Below is a small trained network, with its code and all its weights. Each question gives an input and a target symbol and asks what happens when units are switched off, that is, made to give their printed mean instead of their output.

import numpy as np


def w(rows, s, z=0):
    codes = np.array(rows[::2]) - 128.0
    scale = np.full(codes.shape[1], s)
    scale[-1] = z or s
    return codes * scale


def norm(h):
    return h / np.sqrt((h * h).mean(-1, keepdims=True) + 1e-5)


def softmax(a):
    e = np.exp(a - a.max(-1, keepdims=True))
    return e / e.sum(-1, keepdims=True)


def log_softmax(a):
    a = a - a.max(-1, keepdims=True)
    return a - np.log(np.exp(a).sum(-1, keepdims=True))


def net(x, mask):
    ids = ['ΔΘΛΞΠΦΩαγζημστψ'.index(c) for c in x.split()]
    T = len(ids)
    res = E[ids] + P[:T]
    u = 0
    for l in range(3):
        r = norm(res)
        for j in range(3):
            rows = slice(3 * j, 3 * j + 3)
            q, k, v = (r @ M[l][rows].T for M in (Q, K, V))
            z = softmax(np.where(np.tri(T) > 0, q @ k.T / 3**0.5, -1e9)) @ v
            o = O[l][rows]
            res = res + np.where(mask[u + j], z, o[:, -1]) @ o[:, :-1]
        u += 3
    return log_softmax(norm(res)[-1] @ U[:, :-1].T + U[:, -1])


Q, K, V, O = {}, {}, {}, {}
E = w([
[76,175,187],'Δ',
[113,130,149],'Θ',
[119,212,228],'Λ',
[35,180,36],'Ξ',
[106,126,152],'Π',
[112,127,156],'Φ',
[100,108,110],'Ω',
[145,83,26],'α',
[123,131,153],'γ',
[108,117,26],'ζ',
[116,130,153],'η',
[122,133,148],'μ',
[206,199,207],'σ',
[142,71,154],'τ',
[150,128,252],'ψ',
],0.025)
P = w([
[149,149,53],'0',
[25,91,224],'1',
[49,98,232],'2',
[36,92,244],'3',
[45,96,248],'4',
[54,99,253],'5',
[72,108,254],'6',
[84,115,250],'7',
],0.0067)
Q[0] = w([
[64,246,117],'L0H0',
[113,207,83],'L0H0',
[72,231,118],'L0H0',
[153,66,59],'L0H1',
[151,209,168],'L0H1',
[186,81,66],'L0H1',
[118,233,191],'L0H2',
[102,140,163],'L0H2',
[97,222,206],'L0H2',
],0.013)
K[0] = w([
[208,216,219],'L0H0',
[223,81,187],'L0H0',
[205,241,237],'L0H0',
[139,27,113],'L0H1',
[161,247,147],'L0H1',
[151,53,136],'L0H1',
[156,191,212],'L0H2',
[170,170,139],'L0H2',
[111,181,211],'L0H2',
],0.014)
V[0] = w([
[196,176,198],'L0H0',
[105,18,176],'L0H0',
[125,76,122],'L0H0',
[230,24,69],'L0H1',
[130,41,190],'L0H1',
[204,209,135],'L0H1',
[191,86,254],'L0H2',
[117,138,99],'L0H2',
[140,224,127],'L0H2',
],0.0063)
O[0] = w([
[171,170,159,138],'L0H0',
[154,111,112,135],'L0H0',
[86,133,190,112],'L0H0',
[112,145,1,2],'L0H1',
[151,100,51,116],'L0H1',
[97,179,127,119],'L0H1',
[141,177,74,178],'L0H2',
[124,144,154,115],'L0H2',
[141,155,173,147],'L0H2',
],0.0081,0.0079)
Q[1] = w([
[54,162,218],'L1H0',
[80,143,92],'L1H0',
[145,152,125],'L1H0',
[152,35,253],'L1H1',
[130,111,20],'L1H1',
[99,184,249],'L1H1',
[86,40,184],'L1H2',
[33,184,124],'L1H2',
[128,151,89],'L1H2',
],0.012)
K[1] = w([
[45,156,234],'L1H0',
[100,174,121],'L1H0',
[104,99,119],'L1H0',
[122,2,238],'L1H1',
[157,135,33],'L1H1',
[45,160,251],'L1H1',
[133,211,178],'L1H2',
[91,239,30],'L1H2',
[85,128,158],'L1H2',
],0.01)
V[1] = w([
[178,90,141],'L1H0',
[129,143,88],'L1H0',
[148,88,132],'L1H0',
[178,181,130],'L1H1',
[248,136,169],'L1H1',
[124,77,181],'L1H1',
[78,114,158],'L1H2',
[95,130,180],'L1H2',
[142,136,92],'L1H2',
],0.016)
O[1] = w([
[43,87,199,112],'L1H0',
[207,90,159,34],'L1H0',
[101,159,244,118],'L1H0',
[21,111,231,77],'L1H1',
[54,2,133,95],'L1H1',
[220,74,78,254],'L1H1',
[136,237,122,227],'L1H2',
[218,182,84,255],'L1H2',
[103,82,104,53],'L1H2',
],0.0071,0.0083)
Q[2] = w([
[213,39,138],'L2H0',
[81,151,69],'L2H0',
[78,244,153],'L2H0',
[193,79,123],'L2H1',
[175,209,166],'L2H1',
[248,174,140],'L2H1',
[145,82,198],'L2H2',
[194,103,187],'L2H2',
[52,169,146],'L2H2',
],0.011)
K[2] = w([
[217,2,120],'L2H0',
[179,228,88],'L2H0',
[16,186,188],'L2H0',
[120,11,99],'L2H1',
[9,161,128],'L2H1',
[57,53,176],'L2H1',
[184,133,205],'L2H2',
[220,106,182],'L2H2',
[155,241,150],'L2H2',
],0.0089)
V[2] = w([
[8,2,241],'L2H0',
[245,241,129],'L2H0',
[95,240,90],'L2H0',
[112,91,59],'L2H1',
[229,192,130],'L2H1',
[222,173,194],'L2H1',
[62,74,193],'L2H2',
[163,53,131],'L2H2',
[228,118,202],'L2H2',
],0.0073)
O[2] = w([
[233,220,82,46],'L2H0',
[18,15,133,254],'L2H0',
[24,204,153,166],'L2H0',
[229,166,160,64],'L2H1',
[177,77,141,206],'L2H1',
[56,33,96,226],'L2H1',
[101,71,196,88],'L2H2',
[1,41,139,101],'L2H2',
[209,210,31,211],'L2H2',
],0.0068,0.0081)
U = w([
[148,182,19,204],'Δ',
[107,89,160,90],'Θ',
[249,61,88,112],'Λ',
[54,252,44,102],'Ξ',
[16,94,118,58],'Π',
[164,163,105,125],'Φ',
[121,243,195,33],'Ω',
[193,192,164,175],'α',
[98,122,130,157],'γ',
[111,45,65,159],'ζ',
[107,107,36,254],'η',
[175,94,219,48],'μ',
[127,35,158,74],'σ',
[80,135,153,119],'τ',
[70,177,177,91],'ψ',
],0.017,0.005)

Each question gives the input, a string of symbols that net reads in full, and the target symbol t.
The units are the heads (3 rows each of Q, K, V and O). Each row of codes is followed by its name. A weight is (code - 128) times the scale printed after its matrix; where a second scale follows, it is the last column's (O and U).
mask holds one flag per head, layer by layer. A switched-off head (its flag False) gives its mean, the last column of its rows in O, instead of its output. The means were averaged over made-up inputs and are rounded, as every weight is.
A unit's drop is (log p(t) with every unit on - log p(t) with that unit switched off) / (log p(t) with every unit on - log p(t) with every unit switched off).
The circuit of an input: a set's keep is (log p(t) with only the set's units on - log p(t) with every unit switched off) / (log p(t) with every unit on - log p(t) with every unit switched off). Starting from all 9 units, units are removed one at a time, each time the one whose removal leaves the highest keep (on an exact tie, the one counted first), for as long as the keep stays at least 0.8.
circuit, biggest first: the units of the circuit, biggest drop first
unit that matters most: the unit with the biggest drop
which heads matter: for each layer, one digit per head in row order, 1 if its drop is at least 0.15 and else 0, layers parted by /
input Ξ Φ ζ Ξ η Φ Θ, target Π: which heads matter	000 / 010 / 100
input γ Ω α α Π, target Ω: which heads matter	110 / 010 / 100
input σ γ Ξ Ξ Ξ Θ Θ, target Ξ: unit that matters most	L0H1
input α Ξ Θ Π, target α: which heads matter	010 / 011 / 010
input Ξ Φ Φ, target Π: which heads matter	000 / 100 / 100
input Θ Φ τ Θ α γ Π, target σ: which heads matter	010 / 011 / 110
input Θ Φ γ, target σ: which heads matter	110 / 011 / 110
input Φ α Ξ α γ, target Λ: which heads matter	010 / 010 / 100
input γ Ω Φ, target Ω: circuit, biggest first	(L1H1 L2H0 L0H1)
input γ Ω γ, target Ω: circuit, biggest first	(L2H0 L1H1 L0H1)
input γ Ξ Θ, target Ω: circuit, biggest first	(L0H1 L2H0 L1H1 L0H0)
input Φ Θ Φ, target Λ: which heads matter	010 / 010 / 100
input η α Δ Φ Φ, target μ: which heads matter	011 / 010 / 101
input Ξ Ω Ξ γ Λ Ξ γ Π, target Π: circuit, biggest first	(L2H0)
input σ ζ ψ Π Π, target Ξ: which heads matter	011 / 010 / 100
input α Λ α Θ, target α: circuit, biggest first	(L1H2 L2H0)
input Π Ξ Π Φ, target ζ: circuit, biggest first	(L1H1 L2H2)
input Φ Δ σ Ξ τ Π Φ γ, target Λ: circuit, biggest first	(L1H1 L2H0)
input Θ σ Δ Φ Λ γ, target σ: which heads matter	010 / 010 / 110
input ψ Φ τ Π Π, target Δ: unit that matters most	L1H1
input γ Φ Φ μ, target Ω: circuit, biggest first	(L1H1 L0H1 L2H0)
input Φ Λ γ Λ η, target Λ: which heads matter	010 / 110 / 100
input Θ γ Φ γ Π Φ Φ, target σ: which heads matter	110 / 011 / 110
input Π Ξ ζ η, target ζ: circuit, biggest first	(L1H1 L0H0)
input α Ξ α η Φ σ α Φ, target α: which heads matter	000 / 011 / 010
input Φ Λ Ξ Ξ Φ μ Ξ Φ, target Λ: which heads matter	010 / 110 / 100
input Θ Φ Ξ Φ, target σ: unit that matters most	L1H1
input Φ Ξ Ω Π Φ γ Φ η, target Λ: circuit, biggest first	(L1H1 L0H1 L2H0)
input ψ Φ Φ, target Δ: circuit, biggest first	(L1H1 L2H0 L0H2)
